Below are the code and all the weights of a small trained network. Each question names an input and a class and asks about switching units off, where a switched-off unit gives its printed mean instead of its output.

import numpy as np


def w(rows, s, z=0):
    codes = np.array(rows[::2]) - 128.0
    scale = np.full(codes.shape[1], s)
    scale[-1] = z or s
    return codes * scale


def norm(h):
    return h / np.sqrt((h * h).mean(-1, keepdims=True) + 1e-5)


def f(y):
    return y / 2 * (1 + np.tanh(0.7978845608 * (y + 0.044715 * y**3)))


def log_softmax(a):
    a = a - a.max(-1, keepdims=True)
    return a - np.log(np.exp(a).sum(-1, keepdims=True))


def net(x, mask):
    res = np.array(x, float).reshape(1, 7) / 4 @ E
    u = 0
    for l in range(3):
        y = f(norm(res) @ A[l][:, :-1].T + A[l][:, -1])
        res = res + np.where(mask[u : u + 6], y, B[l][:, -1]) @ B[l][:, :-1]
        u += 6
    return log_softmax(norm(res)[-1] @ U[:, :-1].T + U[:, -1])


A, B = {}, {}
E = w([
[75,189,200,194,122,164,159,205,80,135,112],'x0',
[151,139,25,126,81,87,92,14,169,128,101],'x1',
[124,1,201,249,66,175,158,173,132,100,113],'x2',
[195,129,86,129,124,86,158,106,190,144,163],'x3',
[202,27,144,185,246,117,101,95,133,47,142],'x4',
[106,172,135,73,252,102,185,213,65,75,165],'x5',
[119,84,99,102,100,122,34,118,105,100,141],'x6',
],0.0094)
A[0] = w([
[83,132,226,140,183,161,135,181,94,180,126,93],'L0N1',
[156,43,99,128,153,85,83,79,98,94,116,4],'L0N2',
[138,86,119,194,46,153,136,149,112,143,97,29],'L0N3',
[159,255,23,82,71,41,110,47,209,176,111,1],'L0N4',
[182,83,203,195,194,128,235,205,168,104,144,17],'L0N5',
[105,39,132,246,23,238,121,128,155,216,153,1],'L0N6',
],0.0063,0.0041)
B[0] = w([
[139,209,85,195,136,94,129,157,85,154,151,206],'L0N1',
[124,78,71,104,77,170,38,184,132,67,188,152],'L0N2',
[105,86,156,101,125,64,163,106,136,140,165,160],'L0N3',
[239,193,161,132,105,143,143,30,127,185,178,254],'L0N4',
[250,105,106,159,131,176,195,169,75,132,220,210],'L0N5',
[63,49,235,133,88,2,104,152,151,135,85,221],'L0N6',
],0.0086,0.0066)
A[1] = w([
[137,40,215,198,157,181,171,141,154,153,92,111],'L1N1',
[84,51,31,135,142,144,120,81,191,78,157,2],'L1N2',
[159,125,75,115,144,103,103,67,127,84,115,70],'L1N3',
[81,184,155,110,153,185,157,160,99,181,116,110],'L1N4',
[129,52,181,135,12,118,145,150,158,131,21,83],'L1N5',
[75,80,204,159,2,113,111,101,121,112,63,100],'L1N6',
],0.0082,0.0036)
B[1] = w([
[118,91,172,139,66,100,171,71,118,135,215,239],'L1N1',
[83,104,85,70,235,136,69,207,98,102,74,156],'L1N2',
[132,141,32,137,136,213,118,143,213,109,164,171],'L1N3',
[109,96,241,106,150,127,42,122,101,91,109,200],'L1N4',
[8,52,124,212,54,52,102,119,255,137,110,240],'L1N5',
[70,89,170,115,38,47,128,84,188,169,144,254],'L1N6',
],0.0082,0.006)
A[2] = w([
[140,254,65,97,120,107,165,45,206,158,116,26],'L2N1',
[131,45,56,105,195,141,53,128,230,68,95,69],'L2N2',
[39,207,180,120,150,95,130,130,80,122,119,2],'L2N3',
[132,165,55,78,114,128,166,45,116,194,71,115],'L2N4',
[218,54,161,160,149,169,154,167,123,132,140,93],'L2N5',
[41,247,196,82,171,115,112,193,122,93,36,53],'L2N6',
],0.0086,0.0048)
B[2] = w([
[219,172,136,107,105,80,85,61,128,169,187,254],'L2N1',
[72,107,61,125,124,196,155,108,114,83,28,191],'L2N2',
[115,135,86,90,196,186,81,119,74,163,93,181],'L2N3',
[210,145,134,130,100,81,119,87,129,140,179,218],'L2N4',
[136,161,129,124,140,121,197,175,150,75,106,192],'L2N5',
[60,159,114,96,95,178,53,207,96,246,83,221],'L2N6',
],0.012,0.0066)
U = w([
[66,175,140,92,163,170,71,188,48,184,112,63],'0',
[222,176,87,77,124,90,91,37,139,158,162,185],'1',
[127,67,8,104,186,186,118,109,145,40,59,35],'2',
[51,33,190,159,59,49,117,104,192,134,115,253],'3',
[178,101,183,173,195,122,238,200,91,63,165,93],'4',
],0.014,0.0024)

Each question gives the input, the list of numbers given to net, and the class t.
The units are the neurons (one row each of A and B). Each row of codes is followed by its name. A weight is (code - 128) times the scale printed after its matrix; where a second scale follows, it is the last column's (A, B and U).
mask holds one flag per neuron, layer by layer. A switched-off neuron (its flag False) gives its mean, the last column of its row in B, instead of its output. The means were averaged over made-up inputs and are rounded, as every weight is.
A unit's drop is (log p(t) with every unit on - log p(t) with that unit switched off) / (log p(t) with every unit on - log p(t) with every unit switched off).
The circuit of an input: a set's keep is (log p(t) with only the set's units on - log p(t) with every unit switched off) / (log p(t) with every unit on - log p(t) with every unit switched off). Starting from the 12 units with the biggest drops (on a tie, the unit counted first), units are removed one at a time, each time the one whose removal leaves the highest keep (on an exact tie, the one counted first), for as long as the keep stays at least 0.8.
circuit, biggest first: the units of the circuit, biggest drop first
top k neurons: the k neurons with the biggest drops, biggest first
top k neurons in layer l: the k neurons of layer l with the biggest drops, biggest first
drop when u is switched off: that unit's drop, to one decimal
input [0,0,-1,6,-8,7,-8], class 0: circuit, biggest first	[L1N4 L2N6]
input [-7,-5,4,-1,-1,6,7], class 4: top 2 neurons	[L1N5 L1N3]
input [-8,5,7,-5,4,0,6], class 2: circuit, biggest first	[L2N2 L1N2]
input [7,-1,-4,1,4,4,-4], class 0: circuit, biggest first	[L2N6]
input [-4,6,3,4,0,-2,6], class 2: circuit, biggest first	[L2N2 L1N2]
input [-6,-7,7,-4,-8,3,-8], class 4: top 2 neurons	[L0N5 L0N1]
input [2,0,-6,-5,-2,0,-1], class 0: top 2 neurons	[L1N4 L2N6]
input [4,2,2,6,3,3,5], class 4: top 3 neurons	[L0N5 L1N5 L2N5]
input [7,-2,4,3,-3,4,7], class 0: top 2 neurons in layer 0	[L0N1 L0N4]
input [2,0,-2,-7,3,-2,-8], class 0: top 3 neurons	[L0N1 L0N4 L1N4]
input [7,3,4,1,-1,8,6], class 0: drop when L2N6 is switched off	0.1
input [-7,-4,-5,-8,3,1,-5], class 0: drop when L2N6 is switched off	0.1
input [-6,6,-5,-3,7,7,-1], class 2: drop when L1N5 is switched off	0.0
input [-4,-6,-3,7,0,4,6], class 2: top neuron	[L0N4]
